Look-ups in named tables: a row name and a column name give one cell, copied from the table.

Ligag =
|  | Zol | Rap | Fineleb | Peb | Lav | Falomi | Zin | Guzup | Farok | Fuv |
|---|---|---|---|---|---|---|---|---|---|---|
| Nepuf | 18 | 63 | 39 | 49 | 83 | 53 | 62 | 95 | 44 | 64 |
| Bigove | 16 | 60 | 49 | 49 | 85 | 57 | 58 | 71 | 41 | 63 |
| Kemas | 20 | 65 | 47 | 40 | 76 | 54 | 70 | 84 | 47 | 61 |
| Nutuboz | 10 | 61 | 53 | 45 | 79 | 55 | 64 | 72 | 45 | 59 |
| Lepemu | 18 | 65 | 50 | 39 | 74 | 54 | 71 | 78 | 47 | 59 |

Peb of Lepemu is 39
Lav of Kemas is 76
Zol of Nutuboz is 10
Falomi of Lepemu is 54
Peb of Kemas is 40
Fuv of Nutuboz is 59
Zol of Nepuf is 18
Fuv of Bigove is 63
Zol of Bigove is 16
Falomi of Nepuf is 53
Falomi of Kemas is 54
Farok of Nutuboz is 45
Farok of Bigove is 41
Fineleb of Bigove is 49
Lav of Bigove is 85

Ruvol:
         Nin   Gol  Sozef  Volupad   Giz  Sivud
Sov     65.7  45.0   14.6     99.8  93.3   52.5
Lubipe  82.0  67.6   27.5     76.6  53.4   30.3
Popupe  26.3  84.7   90.5     70.6  55.0   90.7
Mezeg   84.0  58.3   83.1     56.3  71.9   77.8
Vutisi  70.1  81.8   51.5     69.7  77.4   90.2

Giz of Lubipe = 53.4
Nin of Popupe = 26.3
Sivud of Lubipe = 30.3
Nin of Lubipe = 82.0
Gol of Vutisi = 81.8
Volupad of Popupe = 70.6
Volupad of Vutisi = 69.7
Volupad of Sov = 99.8
Gol of Mezeg = 58.3
Volupad of Mezeg = 56.3
Gol of Sov = 45.0

Nanun
fields: Bunura, Meze, Sofafas
Bilug: [187, 17, 28]
Geza: [150, 189, 70]
Fefab: [122, 165, 128]
Moru: [219, 166, 155]

Bunura of Geza = 150
Meze of Fefab = 165
Bunura of Fefab = 122
Bunura of Bilug = 187
Sofafas of Fefab = 128
Sofafas of Geza = 70
Sofafas of Bilug = 28
Meze of Geza = 189
Meze of Moru = 166
Meze of Bilug = 17
Sofafas of Moru = 155
Bunura of Moru = 219

Fuzeror
           Div  Susos  Tabised    Mup    Lam    Kaz
Zar      -4.28   2.43     4.20   3.29  -3.78  -4.32
Tuvuluk   0.46   0.00    -3.95   1.77   7.21   1.70
Tul       1.08   3.39    -6.17  -3.04  -4.18  -2.75
Piv       5.67   2.01    -4.48  -6.82   5.74   6.63

Zar, Susos -> 2.43
Piv, Susos -> 2.01
Tul, Lam -> -4.18
Piv, Tabised -> -4.48
Zar, Mup -> 3.29
Tul, Mup -> -3.04
Tuvuluk, Lam -> 7.21
Zar, Kaz -> -4.32
Tuvuluk, Div -> 0.46

Lozevof:
         Figusa  Kolusuf
Gup         439      769
Zuvibit     287      560
Pugotu      450      660
San         561      265
Terus       524      287
Kigoz       237      435
Lutulid     221      205

What is the Kolusuf of Pugotu in Lozevof?
660
What is the Kolusuf of Kigoz in Lozevof?
435
What is the Figusa of Lutulid in Lozevof?
221
What is the Figusa of Pugotu in Lozevof?
450
What is the Figusa of Terus in Lozevof?
524
What is the Kolusuf of San in Lozevof?
265
What is the Kolusuf of Zuvibit in Lozevof?
560
What is the Figusa of Kigoz in Lozevof?
237
What is the Kolusuf of Lutulid in Lozevof?
205
What is the Kolusuf of Terus in Lozevof?
287
What is the Figusa of Gup in Lozevof?
439
What is the Figusa of Zuvibit in Lozevof?
287
What is the Kolusuf of Gup in Lozevof?
769
Row with the largest Figusa: San

Zad:
,Govuk,Gakoz,Pip,Vugub
Vobis,6115,7120,3967,5559
Sipizab,9273,9348,5981,5160
Kam,4842,5998,3536,5239
Zusigut,1979,2626,5303,4594
Rirup,5735,5966,6793,5761
Pid,5122,5438,4896,4323
Sek,2564,3840,4609,5446
Tun,5050,5779,5066,5619

Pip of Vobis = 3967
Govuk of Vobis = 6115
Govuk of Rirup = 5735
Vugub of Pid = 4323
Pip of Kam = 3536
Vugub of Rirup = 5761
Vugub of Zusigut = 4594
Vugub of Kam = 5239
Pip of Tun = 5066
Gakoz of Tun = 5779
Gakoz of Vobis = 7120
Gakoz of Rirup = 5966
Pip of Pid = 4896
Pip of Sipizab = 5981
Vugub of Tun = 5619
Govuk of Pid = 5122
Pip of Zusigut = 5303

Kebugin =
|  | Senovot | Vidom | Maz | Magubiv | Tet | Dip | Donoge |
|---|---|---|---|---|---|---|---|
| Teli | 0.712 | 0.352 | 0.471 | 0.595 | 0.634 | 0.161 | 0.680 |
| Piz | 0.329 | 0.745 | 0.522 | 0.582 | 0.353 | 0.732 | 0.497 |
| Vom | 0.446 | 0.509 | 0.515 | 0.711 | 0.552 | 0.787 | 0.638 |
| Rukofa | 0.943 | 0.600 | 0.630 | 0.548 | 0.463 | 0.821 | 0.560 |
| Fegok | 0.558 | 0.616 | 0.340 | 0.748 | 0.539 | 0.250 | 0.648 |
| Vof | 0.635 | 0.619 | 0.729 | 0.216 | 0.694 | 0.386 | 0.581 |
| Dabarav | 0.515 | 0.420 | 0.651 | 0.671 | 0.517 | 0.575 | 0.444 |
| Zivonoz | 0.354 | 0.486 | 0.485 | 0.698 | 0.632 | 0.719 | 0.667 |
| Fakaso | 0.413 | 0.444 | 0.802 | 0.658 | 0.876 | 0.643 | 0.573 |
| Dit | 0.609 | 0.322 | 0.655 | 0.630 | 0.605 | 0.098 | 0.601 |
| Tor | 0.605 | 0.403 | 0.458 | 0.399 | 0.593 | 0.145 | 0.653 |
| Guva | 0.377 | 0.400 | 0.531 | 0.516 | 0.184 | 0.677 | 0.528 |

What is the Tet of Dit in Kebugin?
0.605
What is the Maz of Dit in Kebugin?
0.655
What is the Maz of Rukofa in Kebugin?
0.630
What is the Maz of Tor in Kebugin?
0.458
What is the Vidom of Vof in Kebugin?
0.619
What is the Vidom of Vom in Kebugin?
0.509
What is the Tet of Vom in Kebugin?
0.552
What is the Dip of Zivonoz in Kebugin?
0.719
Which row has the largest Vidom? Piz

